Each row was made from one small tree. The marks that hang from a mark follow it in brackets, in the order of their numbers. Every link used is in the known rows. Write each row's tree.
Known rows
Q267[Q473[Q81[Q383[Q771]] Q882[Q697] Q977]]: [ -18   54 -206   71   44  -75  278 -113 -106  -53  -89  294   21  207
  -28   63  145   89 -166  -40  126 -251  -13  -38   17  -47  -96 -112
  282   -6  139  -46  -45  159  -90  -56  -19   11  285   58   60   73
 -146    2 -241  163]
Q771[Q334[Q977] Q362[Q383]]: [  38 -165 -348  -92   -7   99   16  252  219 -123  162   -4  168  317
   58  -30  -72 -134  -24   33  -55 -210 -251 -102   51  288  -38  -41
  192  143  100  -43   20  144  -76  -30  242  154   21 -128  -67 -137
  -51 -165  118   87]
Q470[Q697 Q882[Q267[Q473]]]: [  96 -318  -99  -23   28 -188  221  -28   11   53 -218   49  -87 -142
   82  -11   34   51 -139  157  -48   77  -33  111    9 -331 -195 -183
  256 -201  -54 -237 -132  -99  -37   71 -269 -244   29 -221  117  276
   85  -13 -391   35]
Q473[Q81[Q267 Q383[Q334]] Q977]: [ -93 -147 -273 -116  175   23  169   14  -64  -41  162  229   15  285
  -32  274  222 -153  -93   -9  -63 -321 -371  -31   42  202 -208  -62
  210  -90   82  283  239  275  -52    7  -17    6   84   42 -218   59
 -125 -168 -262   85]
Q470[Q882[Q267 Q697] Q977[Q473[Q81 Q898]]]: [  38 -204 -197   31  -41 -122  414  -42 -113   15 -184  370   74 -243
  256  242   55   90  125   78    2   -8  -41  -35  128  -75 -161 -173
  236 -345   75  -79  200  -44   -8  248 -269 -265   78 -280  137  182
   15  116 -275 -108]
Q267[Q473[Q81[Q383[Q882] Q697] Q898]]: [  -8  118  -40   -1   -6 -175  157 -162  -74   30 -146  128  -42   63
 -123  174  -13    5    8  -89   58   26  -72   71  -31  -77  -67  -70
  286 -155  -72  -35  -48   45  -98 -131  -72  -70  268 -125  -64   18
  -59    4 -364  173]
Q362[Q383[Q81[Q771] Q898] Q977]: [ 128  -99 -222   35   99  113  192   17  131  131  236 -127  100  -86
 -279 -151  144 -133   21  -85 -161 -154 -186  194  -98   34  -27   63
  326 -157  301  123  108   -3  243  -16  126  200   74 -101 -110 -220
  -65   92 -121   33]
Q882[Q267 Q697[Q977[Q473]]]: [ 119 -191  -63  154   -6 -171  190  -29  -95 -240 -216  199  -57 -148
   46   65   57  119   94  -43  119  -89  -61 -158   31 -103  -36 -212
  313 -101  116 -114   86   90  212  403 -201 -119    9 -187  258  156
  -12   31  -11   73]
Q898[Q383 Q771[Q334 Q362]]: [ 115 -220 -343 -229   62  -41   64  150  259   91  174  278  178  -40
   -3  140  123 -241 -143   71   38 -174  -63 -204  -38  165  -84  117
  120  111   34   70 -298  222 -170 -268  201  132  -34 -144 -257   16
  -10 -207 -102  218]
Q267[Q473[Q81 Q882[Q697] Q898[Q383] Q977]]: [  54   26 -157  124 -110 -199  277 -126  -88 -151  -69  346   50   53
  -78  267   73   90 -107  -97   45  -86  -58   57   42 -109  -14 -151
  248  -38  -14   22 -142  117  -44 -190   65  -76  197  -12   65  118
 -124  104 -302  154]
Q898[Q771[Q81 Q362[Q882[Q697]] Q470]]: [ -50 -224 -283   -1  -19  -14  112   83  461   78  210  409  248  -40
 -184   13  186 -345 -198  102  114  -26  129  -90  197  185  -78  114
  232 -104  147   65 -200  247 -112  118  115   81   48 -230   69   85
  -44  -70 -225  241]
Q898[Q383[Q334[Q473 Q977] Q882] Q771[Q362]]: [  30 -177 -414 -180  267 -139  316  151  288   72  166  360  215  -50
   -3  -11  105 -329  -88  210   76 -285 -122 -290    5  250  -86  171
  136  167   81  -51 -249    0 -159 -343  220  248 -119 -263 -476   88
    5 -176  -23  291]
Q473[Q898[Q383[Q81 Q334 Q882[Q267]]] Q977]: [ 175 -193 -355    3  -16 -190  288    4   13  -69  163  177   39 -127
 -211  262  143 -127  107  -79 -130 -148 -338   81  -67  -54  -38   -1
  196  -13  -76  188  -23 -131  117 -115  150   13 -165  -85 -315   35
    1   64 -117   80]
Q898[Q771[Q81 Q334 Q362[Q473 Q977]]]: [  -6 -161 -382 -113  121  -13  -53  122  332  160  161  273  149   77
  -10  -64   36 -146 -189   43  -94  -83  -58 -226  168  207 -118  223
   72 -147  114  -39 -219  284 -113   44  169   -7  108 -316 -139   52
 -113 -128 -241  121]
Q470[Q697 Q977[Q473]]: [ 126 -137  -76 -106  174  -78  101    1   15  190  -68  110  -54   53
   77  196  -60  152    9   67 -131   79  -22   63   60  -78   59  -50
   57   72  -17 -189   39   45 -101  256  -61  -78   68 -268   38  205
   33  256 -217 -213]
Q882[Q697[Q977[Q473]]]: [  24  -53  -18   93   17 -128  120   -6   10 -126 -162  165  -99  -67
   44  119   27  114   15 -102   99 -168  -15 -162  -15    4   60 -203
  157  -38  149  -72   67  110   64  262 -116  111   19 -190  240   96
  -24  120   14   52]
Q334[Q383[Q81[Q697] Q898[Q771[Q470]]] Q977]: [ -15  -25 -123  170  176  103  357   88  195   46  106   15  -51  172
 -153  -60   42 -200  110  -13 -220 -109 -236  108 -129  -43   21  -14
  218 -104  252  201  159    8 -155   -3  195  338  -38 -261 -183   14
 -101  -43 -198  161]
Q334[Q383[Q771 Q882] Q977]: [ -49   96 -177   95  125   99  401  113  127  -32  124  -26    9  255
   61 -206  102 -119  132   92  -26 -340 -153 -139 -105   62   -9   83
   64   -1  199  -30  165 -199  -70 -154  188  275  -59 -142 -310   48
 -129 -138  102  107]
Q697[Q882 Q977[Q473]]: [  12 -104   80   -9  -32 -144  131 -190   -2 -124  -35  295  105  -21
  160   94  -13  301  117  -40  -31 -257 -136    0   85  113    2 -173
   96  -51  209 -253   16   69   27  200  -59   32   -3 -208  171  138
  -93  104 -140  -75]
Q473[Q81 Q882 Q898 Q977]: [ -66  -13 -233  142 -249  -49  335  -56    3 -235   99  374   49   42
  -63  384  104  131  -17  -58  -58 -147 -119  207  140  122  -96  -69
   69 -324   70  358  -87  157  -30 -200  225 -145  148   83   77  120
 -211  172 -249   -1]
Q473[Q81[Q383] Q882[Q697] Q898 Q977]: [ -80  -36 -266  138 -235  -46  413   -6   27 -309   41  439   21   44
  -78  459  188   77 -102 -179   99 -341 -127  190   29   86 -132 -186
  270 -314  136  407  -20  197   31 -134  124  -60  150   41  147  127
 -165  133 -198  113]
Q362[Q383 Q977[Q473[Q882[Q267]]]]: [ 217   22 -139   53   21   -7  182  -92  -33  -63  169   74  202  -79
 -146  -24   -7   39   10    2    6 -286 -109  -18  -19  -15   54   -1
  400   19  194 -124   55   73  297   17  159   -9  147  -30  121  -24
  -16   -4   61 -126]
Q334[Q473[Q81 Q898] Q977]: [-127  -15   26   14  -50 -209  154   12   54  -26 -108  182   94  154
   67  140 -212   78   73   28  -93   89 -327  -53  -24  156  -77  -83
   43  -83  -63   39  136  190 -295  -93  141  -31  162 -231  -15   50
 -167   92 -163   33]
Q362[Q383[Q81[Q697]]]: [ 101  -34 -165   83   75    8  162  -18   36  -11   13    2    5  -72
 -266   36  135 -220  -19  -21   29 -119  -69   62 -105  -40   47   -9
  210   15  176  153   47   46  139   13   44  247   43  -78    8 -111
   85   55  -87   24]
Q334[Q473[Q81 Q882 Q898[Q383]] Q977]: [ -88  -15   -8   56 -107 -214  284    6   63 -171 -108  363  180   84
   92  201 -176   42   19   77   19  -22 -256  -40   -7  186  -82  -77
   62  -30  -10   94  -27  171 -259 -320  246  -17  155 -140  -23  103
 -168   98 -165   70]
Q898[Q771[Q383[Q334[Q977] Q882]]]: [ -51  -95 -305 -127  216    3  192  114  162  124   97  156  108   65
   -6  -39  175 -164  -55  156  -42 -332 -115 -219   -8   67 -164  146
  116 -104   96    6 -130  -39  -49 -228  161  147  -53 -119 -249   70
  -25 -197  -39  155]
Q473[Q81[Q383[Q334] Q771] Q882]: [-188  -30 -193  -25   92  113  307  -34   37 -147    6  423   95  222
   52   49  159 -113 -114  135  190 -349   19   29  124  291 -382   96
   38 -245  248  314  -88  199  -84 -361   42   76  171  125 -146  -87
 -257    1 -200  186]
Q470[Q81[Q383[Q882 Q898] Q697[Q977]]]: [-102 -100  -38 -108  163   11  166   53  148  129  -78   40 -165  -99
  -68  106  164 -216   69  -48  -58 -143 -212  173 -183    6  -55   21
  352 -191  224   78 -143   22  -32  173  -16  116  238 -192  -91  105
   29   16 -267  232]
Q473[Q81[Q267 Q383[Q334]] Q882[Q697] Q977]: [-140 -121 -316   45   62   17  409   44  -35 -302   14  434   63  188
   60  295  270 -136 -235   13  105 -499 -182  -58  152  214 -248 -159
  249 -196  232  354   59  257   56  -74   67    1   89   94  -10  175
 -146  -94 -261  152]
Q81[Q267[Q473[Q977]] Q383 Q697]: [ 150    0   55  -71   84    2   36    2 -130   63   36  -71   25   78
 -121  274   57 -209 -201  -13  -38 -152 -315  -15  -47  -49   32 -147
  475   23    2   93   50  136   78  120   22  -47  238 -154  -58  173
   79 -259 -389  119]
Q362[Q882 Q977[Q473]]: [  53  -30  -15  -86   67  -61  132    7   72   79   57  133  162  -45
   19 -148  -59    3   54   67   -6 -157   50 -108  186   10   26   -5
  209  -32  110 -152   14   36  117  104  150 -100   19  -99  105  130
  -17   77   51  -78]
Q470[Q81[Q267 Q771[Q334]] Q697 Q882 Q977]: [ -41 -472 -158 -325  162   15  232  206  160  420  -87  126   15  -49
  313  194  220 -248 -210  282 -359  -30 -261  132   70  -30 -359   41
   80 -342  111    5 -143  105 -198  164  -88 -206  234 -442  -93  270
  -38   77 -741   -8]
Q882[Q267[Q473] Q697]: [ 102 -115  -48  157    2 -177  159  -34 -145 -169 -274   80    1  -89
   19  -74   52   21  -51  -34  116   64   41 -103   52 -285  -75 -180
  328  -39  -24 -193   -8   -4  183  275 -202 -201   44 -115  184  130
   22  -57 -111  174]
Q267[Q473[Q81[Q771[Q383]] Q882 Q977]]: [   1   43 -162   29   39  -28  149 -115 -121  -22   21  280   68  264
  -62   45   65  108 -170   33  -40 -149  -67   -9  109   -9 -136  -15
  184  -34   96  -22 -133  134  -55 -143   74  -20  328   87  -48   41
 -218   15 -274  172]
Q771[Q81 Q334[Q383] Q362 Q470]: [ -25 -181 -360  -34  -60   39 -104   73  471 -135  271  273  177  328
 -209   15  -37 -397 -105  -49    4   16 -220 -117   66  357 -161   88
  323   26  -25   95  -22  195 -135  101  171  173  101 -118 -250 -168
 -137 -227 -200  266]
Q81[Q267[Q473[Q898]] Q383 Q697[Q882]]: [  74  -32  184  -61  -86  -77  122  -98  -56  -67  -43   11  174  -51
   -2  271   20 -152 -163  -42   -7 -142 -272  101   13  -38  -62 -193
  463 -152  -14   37  -20   56   77   31    8 -137  147 -284   11  201
   62 -226 -543  114]
Q977[Q473[Q882 Q898[Q771[Q81[Q267] Q383]]]]: [  45   13   35  -20  -88 -150  123 -296   77  -96   25  395  156 -130
  -31  167 -175   99  -38   82   18 -174 -134 -232   67  129 -115   37
  208 -173   66  -60 -176  155 -110  -82  126 -101  149 -145   94   80
  -75   60 -238  -14]
Q267[Q473[Q81[Q383[Q882] Q697]]]: [ -38  109  -72  -36  135 -126  122 -122 -106   64 -178  129  -60  145
  -75   66   29  -43  -59  -40   89  -27   -2  -16   -5  -78  -74  -59
  252  -42   16  -99  -40   73  -93  -60 -120   13  277  -55  -87   35
  -50  -69 -305  209]
Q898[Q383 Q771[Q81 Q362[Q882]]]: [  33 -259 -314  -97   50  -12  113  108  405   81  275  473  231  -63
 -125   55  245 -392 -165  152  153  -96   82 -184   99  192   -6  185
  158   84  150   99 -318  229 -108 -171  125  127  -48 -239 -160   85
   36  -87  -99  262]
Q81[Q267 Q697 Q771]: [  43 -113  117  -38    9   92   25  124   42   72   57 -111  104  -69
  -13  170   46 -342 -219  164 -149   37 -154  -52  183  107 -123   38
   90 -282  115  332 -102  139   91   75  153   10  135 -243  -93  133
 -122 -124 -473  161]
Q771[Q334 Q362 Q470[Q697]]: [  68 -295 -304 -173  -81  -98  -83  152  361  -86   71   69  119  140
  -88  106 -133 -170 -150  -52  -44   56 -131   78   45  165 -174  -74
  290   56 -148  -44 -113  160 -205  115  158   42   57 -117  -69   10
  -85 -145 -292  160]
Q267[Q473[Q898[Q383]]]: [ 154   63   59   16  -67 -182   24 -173  -82   35  -32   62   52  -22
 -102   85  -75   72   20  -58    8  102  -87   36  -85 -153   61  -43
  192  106 -185 -183  -93  -31  -65 -194  -10  -93  116  -94  -43  -21
    6   42 -189   64]

Write each row's tree
[  98 -260 -175   69 -100   77  186    9  345 -251  289  179  309 -119
 -271 -107   36 -252   40   54  168   20  -18  230  145  194  -22  -58
  571   17   58  -53   16  -48  122  125  134   31   20   34   22    9
   32  -69  -57  169] -> Q771[Q362[Q383[Q898] Q882[Q267]] Q470]
[ 108   33 -176  -22   91  -31  121  -89    3   40  170   75  133   26
 -163   44   19   -7   23  -72  -31 -247 -143  -31  -54   34   32   -1
  344  -14  184  -56  177  193  153   38   79   94  175  -85   55  -75
  -69    1  -20  -89] -> Q362[Q383 Q977[Q473[Q81]]]
[  45  -78  -38  -68   67  -64   51  -11   73  212   12  169  131  -64
  -93  242    1 -213   65  -14 -130  130  -96  172  -30  -65   -1   51
  267   36   -4  -23   62  137 -157  342   76   24  254 -162   37   94
  -47   41 -380  -11] -> Q771[Q470[Q81[Q697] Q977[Q473]]]
[ 106 -234 -115  166  -43 -196  211  -47   18 -174 -162  294  -18 -175
  -19  136  111   59   70  -22   99  -59  -94 -176   55  -72  -61 -151
  326 -215  130  -48    7  165  174  372 -163 -143   26 -289  268  156
  -36   59 -118   99] -> Q882[Q267 Q697[Q977[Q473[Q898[Q771[Q81]]]]]]
[ 123  -27   12   76    2  -94  131 -161  -95 -138  -54  271  -33  -36
   35   83  -50  268  159   54   61 -186  -99 -107   32  124   36  -83
  147  -12  163 -153   -2  107   56  116  -36  -50  134  -66  168   71
  -68  116   -2  -86] -> Q697[Q977[Q473[Q882[Q267]]]]
[  79 -202   48   34  -48 -173  181 -206  -74 -205  -74  320  134  -77
  161   56    8  306  170    1  -16 -201 -168    2  118   37  -66 -181
  206  -94  186 -282   30   56  133  299 -118 -128  -10 -205  185  183
  -85   42 -158  -60] -> Q697[Q882[Q267] Q977[Q473]]
[-147  -19 -147   22 -111   42  355  -92   82 -197   51  422  119  101
  -14  203  102  -46  -21   66  146 -273  -81  148   87  292 -371   80
   86 -406  124  406 -100  159  -92 -465  111  -43  160   24 -113 -113
 -273  108 -282  134] -> Q473[Q81[Q383[Q334] Q771] Q882 Q898]
[  47 -322    2 -192   24  -16   -9  138  174   85   71  -26  235  184
   45  189  -23 -285 -227  144 -235  -43 -363  -18  146  138 -342  -18
   93 -156   -6  116  -24  236  -94  -10  215   -9   88 -141 -121   79
 -257 -187 -568  159] -> Q81[Q267 Q771[Q334[Q977] Q470[Q697]]]
[  20  -90    5   43  201  -40  103    2   44 -115   -4  272   60  -41
   23  -92  -29   81  -38   40   16  -97   17   36  280  -90   47   -5
   10    2    0 -174  -42  -81  123  101  140  -61  -39   15  -30  397
  -14  155  -70  -44] -> Q362[Q473[Q977] Q882]
[  96  -78  -39  281 -332 -106  353  -31   -9 -399 -127  256   56 -258
   23  181   62  156   74   -9  140  -97    5  103   89   -3  -47 -148
  215 -317   49  127 -148  -45  235  -59   76 -269   16  -87  293  138
  -42  154  -83    3] -> Q473[Q882[Q267 Q697[Q977]] Q898]
[  43   71   93   73 -129 -189  185 -252   -4 -211 -135  300   56 -179
   27  149 -240  201   17  -34   90 -130   -4 -126   50   15  -36 -110
  157 -113   53  -97 -107   56  -54   20   59  -57   77  -97  222   74
  -63  198  -87  -31] -> Q977[Q473[Q882[Q697] Q898]]
[  87  -86 -333 -147   27  -17   52   10  148   87  246  230  148  -57
 -108 -102   33  -73 -132    4  -82 -277  -88 -259  -45  171 -103  155
  330  -43  150    0  -37  204 -100   39   83   31  124 -336 -127  -25
   -8 -199 -136  119] -> Q898[Q771[Q362[Q977[Q473]] Q383[Q81[Q267]]]]
[ -91    6  -83  -57  133  -93  161  -18  -25   -8  -57  195   42  251
  109   81 -137   42  100   -2  -33 -218 -174 -117   12   54  -75  -69
   90   53  166 -143  175  151 -214   48    3  113   71 -142    8   45
 -132  -37  -22   65] -> Q334[Q977[Q473[Q81[Q383[Q882]]]]]
[ 113 -129 -246  -19  101   61  193   53  281   90  273  364  302 -118
 -143   16  134 -147  -86  113   78 -104  104   75  174  141   28  143
  229   13   86  -95  -71  101  -18   23  195   50   97 -162  -41  164
   -1  -13 -183   20] -> Q898[Q771[Q362[Q383 Q473 Q882] Q470[Q977]]]
[   0 -215  -63   19  156  119  338  -54  252  -11   76  126  125 -107
 -226 -197  191 -242   38  144   78 -150  -37  132  112  102 -100   -3
  246 -160  309  105  -61  -83  180 -103  126  228  -41   65  -48  -75
   20  231  -93  126] -> Q362[Q383[Q81[Q771] Q898] Q882]
